Here is a tiny trained network, its code and every weight. The questions are about switching its units off for an input and a class, where a switched-off unit gives its printed mean instead of its output.

import numpy as np


def w(rows, s, z=0):
    codes = np.array(rows[::2]) - 128.0
    scale = np.full(codes.shape[1], s)
    scale[-1] = z or s
    return codes * scale


def f(y):
    return y / 2 * (1 + np.tanh(0.7978845608 * (y + 0.044715 * y**3)))


def log_softmax(a):
    a = a - a.max(-1, keepdims=True)
    return a - np.log(np.exp(a).sum(-1, keepdims=True))


def net(x, mask):
    res = np.array(x, float).reshape(1, 5) / 4 @ E
    y = f(res @ A[0][:, :-1].T + A[0][:, -1])
    res = res + np.where(mask, y, B[0][:, -1]) @ B[0][:, :-1]
    return log_softmax(res[-1] @ U[:, :-1].T + U[:, -1])


A, B = {}, {}
E = w([
[111,200,199,115,52,114,147,95,77,132,158,62],'x0',
[129,128,128,128,130,128,128,128,128,128,128,127],'x1',
[205,158,146,121,94,122,143,131,106,217,162,222],'x2',
[59,44,132,119,87,120,84,106,124,210,117,125],'x3',
[103,93,180,101,150,158,187,250,88,165,92,111],'x4',
],0.011)
A[0] = w([
[126,167,148,132,94,133,139,96,143,134,131,98,89],'n0',
[136,113,156,135,135,139,180,208,116,142,128,116,54],'n1',
[77,102,122,145,123,129,120,128,134,43,103,64,49],'n2',
[112,149,140,121,83,112,133,104,128,152,122,84,66],'n3',
[133,72,61,128,170,115,111,172,148,108,138,205,3],'n4',
[138,104,111,146,145,122,145,139,170,143,130,142,21],'n5',
[192,215,135,132,147,128,157,167,134,54,126,149,24],'n6',
[152,140,149,139,134,133,140,129,142,179,125,135,92],'n7',
[98,168,127,130,128,124,144,117,112,143,150,109,66],'n8',
[141,156,159,126,131,124,134,118,103,124,137,103,59],'n9',
[70,126,114,125,143,118,121,127,133,82,141,116,39],'n10',
[91,119,108,132,116,125,120,121,117,181,134,126,47],'n11',
[150,157,95,140,93,110,103,2,144,93,136,167,63],'n12',
[193,160,139,129,91,113,136,147,106,194,131,210,61],'n13',
[146,146,120,126,109,128,132,102,143,168,155,186,61],'n14',
[135,145,123,124,110,122,104,74,126,134,129,146,64],'n15',
[143,150,132,116,108,142,142,131,128,165,136,147,44],'n16',
[110,177,156,120,74,119,147,119,92,125,130,110,53],'n17',
[121,128,155,140,127,112,143,177,140,148,133,113,56],'n18',
[128,146,117,118,117,137,110,105,137,121,131,136,76],'n19',
[126,160,143,134,84,118,131,137,127,144,134,108,52],'n20',
[170,178,106,120,151,125,140,161,127,105,138,137,55],'n21',
[169,131,139,124,130,117,130,142,122,152,128,149,50],'n22',
[151,96,108,126,170,142,126,105,138,104,112,175,16],'n23',
[118,144,128,139,96,159,118,178,114,136,120,121,83],'n24',
[90,79,136,126,105,122,116,113,119,193,146,128,42],'n25',
[118,123,115,115,134,117,126,138,146,108,137,86,31],'n26',
[179,141,125,132,133,117,140,158,124,84,125,120,46],'n27',
[124,108,139,111,116,115,116,115,134,154,117,127,61],'n28',
[136,136,104,129,131,130,112,69,136,103,134,122,89],'n29',
[108,96,148,128,93,135,101,122,136,178,112,126,56],'n30',
[147,151,121,122,121,120,115,141,125,154,119,138,68],'n31',
[127,106,137,107,125,128,131,162,106,123,136,128,52],'n32',
[114,151,162,107,126,116,162,244,112,167,107,112,65],'n33',
[110,100,112,125,104,123,127,97,134,176,121,129,49],'n34',
[134,151,133,121,91,142,139,123,137,132,104,122,84],'n35',
[95,110,123,107,148,126,134,133,130,90,148,93,40],'n36',
[109,85,116,130,122,120,102,88,133,164,130,124,45],'n37',
[126,140,169,126,96,134,125,138,131,120,156,99,57],'n38',
[166,131,115,115,134,122,131,66,142,119,116,130,60],'n39',
[161,170,130,120,143,130,146,142,130,101,138,143,28],'n40',
[117,146,119,123,123,132,140,134,131,152,146,158,74],'n41',
],0.018,0.0049)
B[0] = w([
[145,114,123,134,136,126,95,144,126,141,87,177,171],'n0',
[114,132,139,133,107,127,113,191,125,127,201,120,211],'n1',
[142,134,122,121,123,116,149,100,138,132,76,6,231],'n2',
[142,127,132,124,129,144,105,147,131,115,70,195,174],'n3',
[166,142,132,133,120,129,80,178,117,118,40,229,211],'n4',
[150,122,137,106,134,134,98,131,126,152,100,153,150],'n5',
[90,123,128,121,128,141,149,11,127,128,168,172,229],'n6',
[128,112,133,127,130,133,127,131,147,137,99,81,162],'n7',
[134,138,132,129,123,140,118,147,123,130,91,167,152],'n8',
[129,125,122,123,125,138,119,136,122,130,80,178,159],'n9',
[133,122,146,128,134,150,155,128,119,150,103,60,173],'n10',
[122,120,132,124,136,131,145,73,134,132,154,150,165],'n11',
[126,136,123,127,135,119,124,209,123,131,241,110,248],'n12',
[122,134,118,130,138,112,145,124,137,119,43,4,241],'n13',
[133,116,135,130,123,146,136,135,117,130,96,48,189],'n14',
[125,125,125,123,131,122,123,170,130,139,164,110,169],'n15',
[126,133,130,116,109,143,146,142,127,126,88,96,162],'n16',
[155,122,135,139,131,125,96,148,132,122,50,199,191],'n17',
[122,120,125,140,131,130,131,160,118,117,166,134,164],'n18',
[129,117,133,147,126,145,116,144,151,112,159,121,146],'n19',
[142,124,144,126,126,131,110,137,106,127,87,163,159],'n20',
[109,119,137,130,120,126,161,76,132,128,152,163,180],'n21',
[133,123,134,138,129,138,131,122,119,114,116,65,161],'n22',
[152,123,133,126,132,137,99,147,126,139,69,188,172],'n23',
[118,138,124,127,133,135,104,147,128,150,156,122,159],'n24',
[110,142,128,134,123,134,155,42,131,118,166,166,199],'n25',
[106,123,105,127,117,122,138,138,135,114,81,97,153],'n26',
[114,127,126,130,133,111,134,68,131,152,143,151,167],'n27',
[99,136,131,128,123,107,120,93,120,122,128,142,149],'n28',
[123,122,135,130,123,134,128,179,118,132,174,110,181],'n29',
[113,113,112,127,133,124,156,64,133,142,152,164,184],'n30',
[128,122,120,115,120,132,147,144,140,131,103,111,145],'n31',
[142,128,132,136,121,129,123,147,141,123,174,130,153],'n32',
[132,128,118,122,142,122,116,203,130,130,227,118,244],'n33',
[116,129,134,131,131,119,155,75,134,102,152,165,170],'n34',
[169,129,121,116,132,114,96,92,127,128,130,123,140],'n35',
[126,134,133,138,128,127,140,118,122,120,105,67,171],'n36',
[100,139,129,120,128,128,149,73,118,128,167,150,177],'n37',
[164,133,113,129,139,128,117,134,132,130,83,171,163],'n38',
[108,125,134,123,117,120,122,169,134,118,157,133,168],'n39',
[119,130,119,130,124,112,156,75,137,127,142,153,169],'n40',
[146,138,128,139,130,131,116,98,107,112,135,74,147],'n41',
],0.029,0.019)
U = w([
[100,165,122,119,120,145,106,189,177,186,207,88,212],'0',
[111,166,119,110,114,155,157,101,182,173,62,1,161],'1',
[63,157,126,111,117,149,166,16,181,182,152,149,140],'2',
[162,158,135,112,123,170,65,141,159,183,57,168,5],'3',
],0.0061,0.0013)

Each question gives the input, the list of numbers given to net, and the class t.
The units are the neurons (one row each of A and B). Each row of codes is followed by its name. A weight is (code - 128) times the scale printed after its matrix; where a second scale follows, it is the last column's (A, B and U).
mask holds one flag per neuron, in row order. A switched-off neuron (its flag False) gives its mean, the last column of its row in B, instead of its output. The means were averaged over made-up inputs and are rounded, as every weight is.
A unit's drop is (log p(t) with every unit on - log p(t) with that unit switched off) / (log p(t) with every unit on - log p(t) with every unit switched off).
The circuit of an input: a set's keep is (log p(t) with only the set's units on - log p(t) with every unit switched off) / (log p(t) with every unit on - log p(t) with every unit switched off). Starting from the 12 units with the biggest drops (on a tie, the unit counted first), units are removed one at a time, each time the one whose removal leaves the highest keep (on an exact tie, the one counted first), for as long as the keep stays at least 0.8.
units of the circuit, in order: the units of the circuit, biggest drop first
most important unit: the unit with the biggest drop
top k neurons: the k neurons with the biggest drops, biggest first
drop of u: that unit's drop, to one decimal
input [-7,-2,4,-4,1], class 3: units of the circuit, in order => (n4)
input [5,0,-2,-2,-4], class 3: units of the circuit, in order => (n17, n0)
input [-2,-3,-2,-3,2], class 2: top 2 neurons => (n12, n13)
input [-8,7,-1,7,-7], class 3: top 2 neurons => (n4, n23)
input [-3,-6,8,3,-7], class 1: top 2 neurons => (n13, n14)
input [5,7,-3,-4,1], class 3: top 2 neurons => (n17, n25)
input [-1,4,7,-7,4], class 1: top 3 neurons => (n13, n22, n25)
input [-4,-4,5,-5,2], class 1: top 2 neurons => (n13, n25)
input [-4,0,-1,4,-2], class 2: top 3 neurons => (n37, n17, n3)
input [-8,-3,5,6,7], class 3: top 4 neurons => (n4, n12, n5, n23)
input [5,-3,8,8,4], class 1: top 4 neurons => (n13, n6, n14, n16)
input [-6,-4,5,8,-7], class 2: top 2 neurons => (n25, n37)
input [7,2,3,-7,-4], class 2: top 2 neurons => (n6, n4)
input [7,-2,0,-4,5], class 3: most important unit => n17
input [-8,1,-1,-8,-7], class 2: top 2 neurons => (n6, n21)
input [7,4,6,1,0], class 3: top 3 neurons => (n17, n2, n3)
input [-3,-6,-1,-1,2], class 3: top 2 neurons => (n12, n33)
input [6,5,7,-5,6], class 1: top 3 neurons => (n13, n12, n16)
input [-1,-3,6,1,3], class 1: drop of n18 => 0.0
input [-7,-7,8,2,-1], class 1: units of the circuit, in order => (n13)
input [8,-3,-1,8,-7], class 2: drop of n33 => 1.6
input [-8,6,8,4,-2], class 1: drop of n22 => 0.1
input [1,-1,-3,4,0], class 2: drop of n13 => 1.5
